Below are the code and all the weights of a small trained network. Each question names an input and a class and asks about switching units off, where a switched-off unit gives its printed mean instead of its output.

import numpy as np


def w(rows, s, z=0):
    codes = np.array(rows[::2]) - 128.0
    scale = np.full(codes.shape[1], s)
    scale[-1] = z or s
    return codes * scale


def f(y):
    return y / 2 * (1 + np.tanh(0.7978845608 * (y + 0.044715 * y**3)))


def log_softmax(a):
    a = a - a.max(-1, keepdims=True)
    return a - np.log(np.exp(a).sum(-1, keepdims=True))


def net(x, mask):
    res = np.array(x, float).reshape(1, 6) / 4 @ E
    y = f(res @ A[0][:, :-1].T + A[0][:, -1])
    res = res + np.where(mask, y, B[0][:, -1]) @ B[0][:, :-1]
    return log_softmax(res[-1] @ U[:, :-1].T + U[:, -1])


A, B = {}, {}
E = w([
[130,122,142,109,120,155,108,112],'x0',
[129,124,145,109,117,153,107,116],'x1',
[98,78,36,89,66,241,193,196],'x2',
[214,251,86,96,188,208,101,190],'x3',
[194,182,198,93,67,134,239,79],'x4',
[122,76,255,183,187,250,170,178],'x5',
],0.0094)
A[0] = w([
[105,84,41,55,45,165,190,198,98],'N0',
[153,162,68,119,82,69,81,62,102],'N1',
[139,134,134,127,109,139,104,128,116],'N2',
[51,82,146,169,60,65,129,47,171],'N3',
[121,32,151,124,74,57,158,70,140],'N4',
[135,207,161,145,140,59,70,82,107],'N5',
[37,124,140,172,197,159,51,200,81],'N6',
[152,154,33,55,62,44,84,80,81],'N7',
[82,123,105,160,178,123,1,173,55],'N8',
[208,218,101,124,153,143,108,184,132],'N9',
[207,225,212,66,49,109,253,69,3],'N10',
[84,110,51,120,180,114,28,114,49],'N11',
[166,82,229,180,206,146,142,161,84],'N12',
[156,129,91,93,98,92,99,123,65],'N13',
[96,120,141,118,117,113,137,129,69],'N14',
[169,176,214,135,179,40,76,94,86],'N15',
[167,120,160,164,174,76,86,86,119],'N16',
[231,198,102,74,210,143,109,135,141],'N17',
[155,95,91,128,78,139,160,178,108],'N18',
[69,87,123,159,58,85,103,58,127],'N19',
[158,217,98,96,154,141,76,174,131],'N20',
[92,60,165,154,87,120,139,137,105],'N21',
],0.0098,0.0042)
B[0] = w([
[94,185,22,187,226,179,1,33,208],'N0',
[210,167,178,205,161,199,166,168,215],'N1',
[109,120,139,135,133,128,137,118,129],'N2',
[102,120,160,73,151,118,116,158,229],'N3',
[67,100,143,55,196,89,125,189,217],'N4',
[132,185,84,142,167,171,56,69,214],'N5',
[154,80,139,144,49,103,159,109,192],'N6',
[217,165,216,179,84,224,196,163,243],'N7',
[116,94,51,154,40,67,160,132,191],'N8',
[77,115,168,74,161,103,126,161,213],'N9',
[148,30,20,154,12,42,177,105,255],'N10',
[142,70,86,144,22,103,180,104,187],'N11',
[234,172,192,198,140,235,165,141,205],'N12',
[157,125,159,154,139,178,168,132,162],'N13',
[128,112,136,115,122,136,99,159,131],'N14',
[100,170,73,130,144,145,49,54,231],'N15',
[93,151,83,164,175,110,74,72,191],'N16',
[23,127,173,52,162,66,157,189,225],'N17',
[112,148,79,109,119,183,69,99,157],'N18',
[87,109,171,59,153,124,152,173,204],'N19',
[91,79,187,61,196,89,134,181,201],'N20',
[127,149,139,67,160,132,163,159,173],'N21',
],0.0088,0.015)
U = w([
[86,152,164,17,212,82,136,211,178],'0',
[129,215,62,158,207,153,6,2,254],'1',
[244,190,187,198,146,224,199,171,58],'2',
[157,90,48,141,7,31,181,95,15],'3',
],0.011,0.0017)

Each question gives the input, the list of numbers given to net, and the class t.
The units are the neurons (one row each of A and B). Each row of codes is followed by its name. A weight is (code - 128) times the scale printed after its matrix; where a second scale follows, it is the last column's (A, B and U).
mask holds one flag per neuron, in row order. A switched-off neuron (its flag False) gives its mean, the last column of its row in B, instead of its output. The means were averaged over made-up inputs and are rounded, as every weight is.
A unit's drop is (log p(t) with every unit on - log p(t) with that unit switched off) / (log p(t) with every unit on - log p(t) with every unit switched off).
The circuit of an input: a set's keep is (log p(t) with only the set's units on - log p(t) with every unit switched off) / (log p(t) with every unit on - log p(t) with every unit switched off). Starting from the 12 units with the biggest drops (on a tie, the unit counted first), units are removed one at a time, each time the one whose removal leaves the highest keep (on an exact tie, the one counted first), for as long as the keep stays at least 0.8.
units of the circuit, in order: the units of the circuit, biggest drop first
k most important neurons: the k neurons with the biggest drops, biggest first
drop of u: that unit's drop, to one decimal
input [2,-8,4,-6,-4,8], class 2: units of the circuit, in order => (N12)
input [-1,4,8,1,-8,5], class 1: 3 most important neurons => (N0; N10; N18)
input [6,6,-3,5,0,-6], class 2: 3 most important neurons => (N7; N1; N4)
input [-2,-8,-8,2,-3,7], class 1: 3 most important neurons => (N15; N7; N16)
input [6,3,-7,-1,-8,2], class 3: 4 most important neurons => (N8; N11; N6; N0)
input [-7,-8,2,0,-1,-3], class 2: 2 most important neurons => (N15; N10)
input [0,2,2,7,8,-4], class 3: 2 most important neurons => (N10; N4)
input [-2,7,-7,-1,-7,6], class 1: 4 most important neurons => (N10; N15; N16; N7)
input [2,2,-6,-8,8,4], class 0: 2 most important neurons => (N4; N3)
input [6,8,-7,0,-8,-8], class 2: 2 most important neurons => (N7; N1)
input [4,-8,-2,7,-6,0], class 0: 3 most important neurons => (N10; N20; N17)
input [7,2,5,7,7,-7], class 0: 3 most important neurons => (N17; N20; N9)
input [1,7,-7,-5,-3,6], class 1: 3 most important neurons => (N15; N7; N16)
input [6,3,-6,7,3,-5], class 0: 3 most important neurons => (N17; N20; N9)
input [-5,-7,5,6,-2,5], class 0: most important neuron => (N7)
input [-2,-8,8,6,5,2], class 1: drop of N12 => 0.0
input [6,3,-5,2,-8,1], class 3: drop of N8 => 0.2
input [-7,0,6,2,7,-8], class 2: drop of N7 => 2.0
input [5,-5,-3,8,6,-1], class 0: drop of N17 => 0.4
input [5,-5,1,1,7,3], class 3: units of the circuit, in order => (N10)
